Here is a tiny trained network, its code and every weight. The questions are about switching its units off for an input and a target symbol, where a switched-off unit gives its printed mean instead of its output.

import numpy as np


def w(rows, s, z=0):
    codes = np.array(rows[::2]) - 128.0
    scale = np.full(codes.shape[1], s)
    scale[-1] = z or s
    return codes * scale


def norm(h):
    return h / np.sqrt((h * h).mean(-1, keepdims=True) + 1e-5)


def f(y):
    return np.maximum(y, 0)


def softmax(a):
    e = np.exp(a - a.max(-1, keepdims=True))
    return e / e.sum(-1, keepdims=True)


def log_softmax(a):
    a = a - a.max(-1, keepdims=True)
    return a - np.log(np.exp(a).sum(-1, keepdims=True))


def net(x, mask):
    ids = ['αγελπψω'.index(c) for c in x.split()]
    T = len(ids)
    res = E[ids] + P[:T]
    u = 0
    for l in range(2):
        r = norm(res)
        for j in range(3):
            rows = slice(2 * j, 2 * j + 2)
            q, k, v = (r @ M[l][rows].T for M in (Q, K, V))
            z = softmax(np.where(np.tri(T) > 0, q @ k.T / 2**0.5, -1e9)) @ v
            o = O[l][rows]
            res = res + np.where(mask[u + j], z, o[:, -1]) @ o[:, :-1]
        u += 3
        y = f(norm(res) @ A[l][:, :-1].T + A[l][:, -1])
        res = res + np.where(mask[u : u + 16], y, B[l][:, -1]) @ B[l][:, :-1]
        u += 16
    return log_softmax(norm(res)[-1] @ U[:, :-1].T + U[:, -1])


Q, K, V, O, A, B = {}, {}, {}, {}, {}, {}
E = w([
[122,147,21],'α',
[113,222,135],'γ',
[144,68,62],'ε',
[152,173,172],'λ',
[228,48,103],'π',
[151,71,201],'ψ',
[9,66,183],'ω',
],0.015)
P = w([
[206,254,75],'0',
[238,198,57],'1',
[186,143,72],'2',
[154,127,102],'3',
[137,127,111],'4',
[133,122,110],'5',
[131,110,118],'6',
[127,113,107],'7',
[140,88,106],'8',
[141,79,165],'9',
],0.0065)
Q[0] = w([
[118,126,73],'0.h1',
[131,122,166],'0.h1',
[6,142,148],'0.h2',
[227,86,67],'0.h2',
[103,126,102],'0.h3',
[130,114,124],'0.h3',
],0.015)
K[0] = w([
[158,104,46],'0.h1',
[170,158,151],'0.h1',
[49,130,117],'0.h2',
[242,76,144],'0.h2',
[122,127,247],'0.h3',
[135,136,151],'0.h3',
],0.012)
V[0] = w([
[126,81,94],'0.h1',
[103,177,203],'0.h1',
[143,182,180],'0.h2',
[1,187,37],'0.h2',
[210,189,92],'0.h3',
[48,110,161],'0.h3',
],0.008)
O[0] = w([
[100,152,184,201],'0.h1',
[180,68,109,10],'0.h1',
[1,83,177,1],'0.h2',
[133,180,198,58],'0.h2',
[183,204,25,8],'0.h3',
[58,70,150,202],'0.h3',
],0.0082,0.0012)
A[0] = w([
[131,139,70,221],'0.n1',
[184,138,150,164],'0.n2',
[126,92,8,4],'0.n3',
[155,168,97,135],'0.n4',
[167,92,163,132],'0.n5',
[108,95,132,62],'0.n6',
[177,154,85,75],'0.n7',
[147,139,189,23],'0.n8',
[125,89,106,174],'0.n9',
[74,85,125,37],'0.n10',
[95,181,72,195],'0.n11',
[107,142,119,160],'0.n12',
[151,104,172,32],'0.n13',
[145,85,162,88],'0.n14',
[134,99,118,4],'0.n15',
[114,183,197,143],'0.n16',
],0.014,0.0039)
B[0] = w([
[209,89,184,246],'0.n1',
[135,3,66,191],'0.n2',
[190,175,220,254],'0.n3',
[112,20,196,203],'0.n4',
[180,85,31,187],'0.n5',
[48,185,165,171],'0.n6',
[136,84,205,209],'0.n7',
[196,198,95,141],'0.n8',
[213,111,72,217],'0.n9',
[49,101,218,213],'0.n10',
[243,109,111,219],'0.n11',
[125,111,127,166],'0.n12',
[82,183,46,144],'0.n13',
[111,103,27,186],'0.n14',
[235,162,101,134],'0.n15',
[190,171,174,225],'0.n16',
],0.0053,0.0049)
Q[1] = w([
[104,202,103],'1.h1',
[200,121,87],'1.h1',
[163,51,163],'1.h2',
[179,88,164],'1.h2',
[203,90,251],'1.h3',
[134,248,102],'1.h3',
],0.011)
K[1] = w([
[129,46,26],'1.h1',
[41,181,118],'1.h1',
[215,66,82],'1.h2',
[208,80,133],'1.h2',
[26,132,247],'1.h3',
[238,226,154],'1.h3',
],0.011)
V[1] = w([
[192,207,49],'1.h1',
[168,156,79],'1.h1',
[164,186,94],'1.h2',
[94,116,74],'1.h2',
[151,6,103],'1.h3',
[130,139,213],'1.h3',
],0.012)
O[1] = w([
[137,255,51,37],'1.h1',
[142,189,68,84],'1.h1',
[49,178,126,135],'1.h2',
[209,184,192,68],'1.h2',
[117,122,19,154],'1.h3',
[224,121,164,253],'1.h3',
],0.0086,0.0065)
A[1] = w([
[119,27,79,217],'1.n1',
[103,142,144,23],'1.n2',
[128,162,90,44],'1.n3',
[193,178,105,139],'1.n4',
[83,141,94,26],'1.n5',
[254,172,180,86],'1.n6',
[193,88,111,167],'1.n7',
[80,187,126,35],'1.n8',
[191,139,105,253],'1.n9',
[29,52,194,108],'1.n10',
[83,198,155,38],'1.n11',
[65,131,95,85],'1.n12',
[143,113,40,75],'1.n13',
[119,80,49,17],'1.n14',
[174,167,93,111],'1.n15',
[73,129,90,81],'1.n16',
],0.012,0.0049)
B[1] = w([
[35,194,72,252],'1.n1',
[29,100,137,129],'1.n2',
[131,100,175,134],'1.n3',
[19,66,214,160],'1.n4',
[204,96,124,130],'1.n5',
[226,41,142,187],'1.n6',
[90,101,116,214],'1.n7',
[183,90,83,138],'1.n8',
[114,72,171,206],'1.n9',
[2,163,160,254],'1.n10',
[173,133,62,144],'1.n11',
[124,84,170,138],'1.n12',
[107,148,104,148],'1.n13',
[57,198,89,136],'1.n14',
[107,114,224,150],'1.n15',
[191,87,166,134],'1.n16',
],0.0089,0.0087)
U = w([
[205,112,17,197],'α',
[176,217,113,178],'γ',
[167,173,144,62],'ε',
[74,56,232,2],'λ',
[206,191,220,187],'π',
[75,105,1,53],'ψ',
[22,138,199,81],'ω',
],0.0085,0.0055)

Each question gives the input, a string of symbols that net reads in full, and the target symbol t.
The units are the heads (2 rows each of Q, K, V and O) and the neurons (one row each of A and B). Each row of codes is followed by its name. A weight is (code - 128) times the scale printed after its matrix; where a second scale follows, it is the last column's (O, A, B and U).
mask holds one flag per unit, layer by layer, with each layer's heads first. A switched-off unit (its flag False) gives its mean, the last column of its rows in O or B, instead of its output. The means were averaged over made-up inputs and are rounded, as every weight is.
A unit's drop is (log p(t) with every unit on - log p(t) with that unit switched off) / (log p(t) with every unit on - log p(t) with every unit switched off).
k most important neurons: the k neurons with the biggest drops, biggest first
k most important neurons of layer l: the k neurons of layer l with the biggest drops, biggest first
which heads matter: for each layer, one digit per head in row order, 1 if its drop is at least 0.15 and else 0, layers parted by /
drop of u: that unit's drop, to one decimal
input ε π π π α, target α: which heads matter => 011 / 101
input ω ω γ ψ ω λ π λ, target ψ: which heads matter => 110 / 001
input α α π π, target α: most important neuron of layer 0 => [0.n3]
input α γ γ ψ ε ε λ α λ, target ψ: 3 most important neurons => [0.n2; 0.n3; 1.n10]
input α ε ω, target γ: which heads matter => 011 / 100
input π α ω, target π: 2 most important neurons of layer 1 => [1.n1; 1.n10]
input π ψ ω, target π: which heads matter => 011 / 101
input π α λ ε, target α: 3 most important neurons => [1.n10; 0.n3; 0.n11]
input λ γ ω, target ψ: which heads matter => 101 / 101
input α λ ε α α, target γ: 3 most important neurons => [0.n10; 1.n10; 0.n16]
input γ π ω, target α: 3 most important neurons of layer 1 => [1.n11; 1.n10; 1.n8]
input α π π γ α, target π: 4 most important neurons => [0.n3; 1.n15; 0.n1; 1.n4]
input ω γ α, target λ: 2 most important neurons => [0.n11; 0.n4]
input γ λ λ ω, target ψ: 3 most important neurons => [0.n3; 0.n7; 0.n16]
input ψ α α ω, target γ: which heads matter => 111 / 100
input α γ ε, target π: 2 most important neurons of layer 1 => [1.n15; 1.n4]
input π α ω ω ψ, target ψ: most important neuron of layer 1 => [1.n1]
input γ λ π π γ π, target α: 2 most important neurons => [1.n10; 0.n11]
input ε α α, target γ: drop of 0.h3 => 0.9
input ε α α π γ α, target π: drop of 0.n14 => 0.0
input ω ω α, target ω: drop of 0.n4 => 0.1
